Here is a tiny trained network, its code and every weight. The questions are about switching its units off for an input and a target symbol, where a switched-off unit gives its printed mean instead of its output.

import numpy as np


def w(rows, s, z=0):
    codes = np.array(rows[::2]) - 128.0
    scale = np.full(codes.shape[1], s)
    scale[-1] = z or s
    return codes * scale


def norm(h):
    return h / np.sqrt((h * h).mean(-1, keepdims=True) + 1e-5)


def f(y):
    return np.maximum(y, 0)


def softmax(a):
    e = np.exp(a - a.max(-1, keepdims=True))
    return e / e.sum(-1, keepdims=True)


def log_softmax(a):
    a = a - a.max(-1, keepdims=True)
    return a - np.log(np.exp(a).sum(-1, keepdims=True))


def net(x, mask):
    ids = ['Δαβγζμξπφω'.index(c) for c in x.split()]
    T = len(ids)
    res = E[ids] + P[:T]
    u = 0
    for l in range(2):
        q, k, v = (norm(res) @ M[l].T for M in (Q, K, V))
        z = softmax(np.where(np.tri(T) > 0, q @ k.T / 3**0.5, -1e9)) @ v
        res = res + np.where(mask[u], z, O[l][:, -1]) @ O[l][:, :-1]
        u += 1
        y = f(norm(res) @ A[l][:, :-1].T + A[l][:, -1])
        res = res + np.where(mask[u : u + 12], y, B[l][:, -1]) @ B[l][:, :-1]
        u += 12
    return log_softmax(norm(res)[-1] @ U[:, :-1].T + U[:, -1])


Q, K, V, O, A, B = {}, {}, {}, {}, {}, {}
E = w([
[112,148,143,74,126,169],'Δ',
[194,46,94,47,122,119],'α',
[73,83,157,211,176,142],'β',
[240,118,161,117,175,173],'γ',
[96,191,162,141,186,121],'ζ',
[149,161,157,205,127,154],'μ',
[188,104,165,110,107,252],'ξ',
[153,49,133,217,50,105],'π',
[89,136,26,167,166,83],'φ',
[54,40,69,114,108,153],'ω',
],0.011)
P = w([
[97,139,184,145,1,97],'0',
[158,64,65,150,197,136],'1',
[139,69,59,165,203,135],'2',
[144,65,61,162,203,136],'3',
[145,68,63,161,200,128],'4',
[140,67,59,162,207,145],'5',
],0.0046)
Q[0] = w([
[129,111,117,153,163,209],'L0H0',
[164,52,12,192,248,70],'L0H0',
[136,63,63,191,218,99],'L0H0',
],0.011)
K[0] = w([
[122,210,2,149,55,164],'L0H0',
[103,188,194,63,33,52],'L0H0',
[80,208,223,66,21,59],'L0H0',
],0.008)
V[0] = w([
[115,118,185,118,169,62],'L0H0',
[156,43,182,118,198,142],'L0H0',
[128,123,209,34,61,2],'L0H0',
],0.0071)
O[0] = w([
[157,112,83,169,92,160,29],'L0H0',
[169,63,253,155,147,91,8],'L0H0',
[160,151,76,183,83,60,174],'L0H0',
],0.0054,0.0018)
A[0] = w([
[38,111,93,112,142,146,156],'L0N0',
[148,162,174,78,68,211,146],'L0N1',
[132,28,121,142,105,143,173],'L0N2',
[111,216,178,242,177,173,20],'L0N3',
[103,211,220,149,27,165,112],'L0N4',
[137,88,104,49,142,170,6],'L0N5',
[170,112,93,2,49,149,158],'L0N6',
[218,194,161,157,162,174,211],'L0N7',
[70,73,189,199,206,125,129],'L0N8',
[184,141,67,164,116,5,214],'L0N9',
[124,160,137,115,247,76,82],'L0N10',
[93,206,147,109,170,73,200],'L0N11',
],0.0094,0.0013)
B[0] = w([
[41,175,52,55,102,118,254],'L0N0',
[86,144,243,97,134,103,154],'L0N1',
[152,83,133,131,33,154,251],'L0N2',
[184,90,36,199,128,251,188],'L0N3',
[12,229,183,145,116,143,146],'L0N4',
[179,127,96,70,98,164,193],'L0N5',
[102,62,128,88,205,133,180],'L0N6',
[211,146,107,136,39,54,171],'L0N7',
[115,89,240,105,155,216,237],'L0N8',
[146,92,92,208,233,43,229],'L0N9',
[199,150,128,86,169,153,192],'L0N10',
[205,180,99,101,156,143,159],'L0N11',
],0.013,0.0068)
Q[1] = w([
[51,252,233,206,109,82],'L1H0',
[141,118,132,130,151,167],'L1H0',
[189,88,111,66,154,142],'L1H0',
],0.029)
K[1] = w([
[252,32,78,52,183,172],'L1H0',
[82,113,157,128,165,102],'L1H0',
[37,142,112,169,106,103],'L1H0',
],0.02)
V[1] = w([
[95,169,160,156,140,204],'L1H0',
[163,122,76,194,173,180],'L1H0',
[128,194,150,251,66,83],'L1H0',
],0.015)
O[1] = w([
[99,176,121,170,188,173,199],'L1H0',
[90,135,142,196,70,197,6],'L1H0',
[77,251,185,125,65,104,250],'L1H0',
],0.011,0.0023)
A[1] = w([
[197,100,163,156,198,105,139],'L1N0',
[149,110,161,124,11,176,91],'L1N1',
[135,140,169,66,212,167,71],'L1N2',
[174,144,217,196,116,146,4],'L1N3',
[167,149,134,212,151,139,7],'L1N4',
[81,235,153,173,95,141,174],'L1N5',
[146,150,106,148,142,198,79],'L1N6',
[87,55,168,210,109,98,164],'L1N7',
[142,91,162,135,156,184,120],'L1N8',
[111,176,48,163,179,84,70],'L1N9',
[177,196,126,161,186,91,64],'L1N10',
[250,172,141,166,148,142,56],'L1N11',
],0.011,0.0028)
B[1] = w([
[171,141,208,175,151,117,216],'L1N0',
[46,142,131,136,102,104,201],'L1N1',
[73,164,125,119,135,121,213],'L1N2',
[162,145,208,136,87,148,165],'L1N3',
[143,135,121,177,169,142,165],'L1N4',
[251,66,85,117,162,130,254],'L1N5',
[126,69,145,108,134,154,191],'L1N6',
[86,95,121,119,116,81,177],'L1N7',
[94,133,146,133,120,70,204],'L1N8',
[44,157,132,130,124,112,209],'L1N9',
[136,141,180,114,74,146,183],'L1N10',
[87,175,92,101,81,134,185],'L1N11',
],0.02,0.0056)
U = w([
[50,89,224,188,158,227,88],'Δ',
[48,112,48,86,55,129,253],'α',
[119,142,254,67,83,82,21],'β',
[199,226,106,127,165,212,75],'γ',
[119,61,185,236,53,18,63],'ζ',
[164,144,80,249,89,180,85],'μ',
[219,194,144,118,34,67,153],'ξ',
[112,193,208,26,191,130,21],'π',
[72,207,111,188,220,51,209],'φ',
[207,27,122,91,196,95,173],'ω',
],0.0072,0.0021)

Each question gives the input, a string of symbols that net reads in full, and the target symbol t.
The units are the heads (3 rows each of Q, K, V and O) and the neurons (one row each of A and B). Each row of codes is followed by its name. A weight is (code - 128) times the scale printed after its matrix; where a second scale follows, it is the last column's (O, A, B and U).
mask holds one flag per unit, layer by layer, with each layer's heads first. A switched-off unit (its flag False) gives its mean, the last column of its rows in O or B, instead of its output. The means were averaged over made-up inputs and are rounded, as every weight is.
A unit's drop is (log p(t) with every unit on - log p(t) with that unit switched off) / (log p(t) with every unit on - log p(t) with every unit switched off).
The circuit of an input: a set's keep is (log p(t) with only the set's units on - log p(t) with every unit switched off) / (log p(t) with every unit on - log p(t) with every unit switched off). Starting from the 12 units with the biggest drops (on a tie, the unit counted first), units are removed one at a time, each time the one whose removal leaves the highest keep (on an exact tie, the one counted first), for as long as the keep stays at least 0.8.
units of the circuit, in order: the units of the circuit, biggest drop first
most important unit: the unit with the biggest drop
top k neurons: the k neurons with the biggest drops, biggest first
k most important neurons of layer l: the k neurons of layer l with the biggest drops, biggest first
drop when u is switched off: that unit's drop, to one decimal
input α φ α μ, target ζ: top neuron => [L1N7]
input Δ Δ ω φ β, target φ: units of the circuit, in order => [L0N4 L1H0]
input ζ ω μ, target μ: top 2 neurons => [L0N3 L0N4]
input ζ ξ ω φ φ π, target μ: top 2 neurons => [L0N4 L1N5]
input β π ω ω π, target Δ: top 2 neurons => [L0N4 L0N8]
input μ γ ω π Δ, target γ: units of the circuit, in order => [L0N4 L1H0 L1N5]
input ξ φ φ α, target π: units of the circuit, in order => [L0N4 L1H0 L0N7]
input α φ π ξ φ β, target ζ: top 2 neurons => [L1N7 L1N8]
input α α φ, target ζ: units of the circuit, in order => [L0H0 L0N0]
input ζ π ω ω ω, target μ: units of the circuit, in order => [L1H0 L0N4 L1N5 L0N3]
input β φ ω ζ, target Δ: 3 most important neurons of layer 0 => [L0N8 L0N3 L0N4]
input π β α, target ξ: units of the circuit, in order => [L1H0 L0N8]
input β Δ π ζ, target Δ: top 4 neurons => [L0N8 L0N3 L1N6 L1N5]
input ω ω φ ω π ζ, target γ: most important unit => L0N11
input μ φ α ζ γ, target ξ: 2 most important neurons of layer 0 => [L0N7 L0N8]
input ω α ω ω ζ, target ω: top 2 neurons => [L0N3 L0N6]
input ζ ω ω ω φ γ, target μ: 2 most important neurons of layer 1 => [L1N5 L1N4]
input μ β Δ π α, target γ: top 4 neurons => [L0N4 L0N3 L0N8 L1N5]
input φ Δ ω ξ, target α: 2 most important neurons of layer 1 => [L1N1 L1N0]
input φ ζ ξ β ω μ, target α: most important unit => L0H0
input φ φ ω ω Δ α, target α: 3 most important neurons of layer 0 => [L0N9 L0N8 L0N5]
input β β β φ β φ, target Δ: 2 most important neurons of layer 0 => [L0N8 L0N3]
input β φ α γ ω, target Δ: 4 most important neurons of layer 0 => [L0N8 L0N4 L0N3 L0N7]
input Δ α ω, target φ: drop when L0H0 is switched off => 0.6
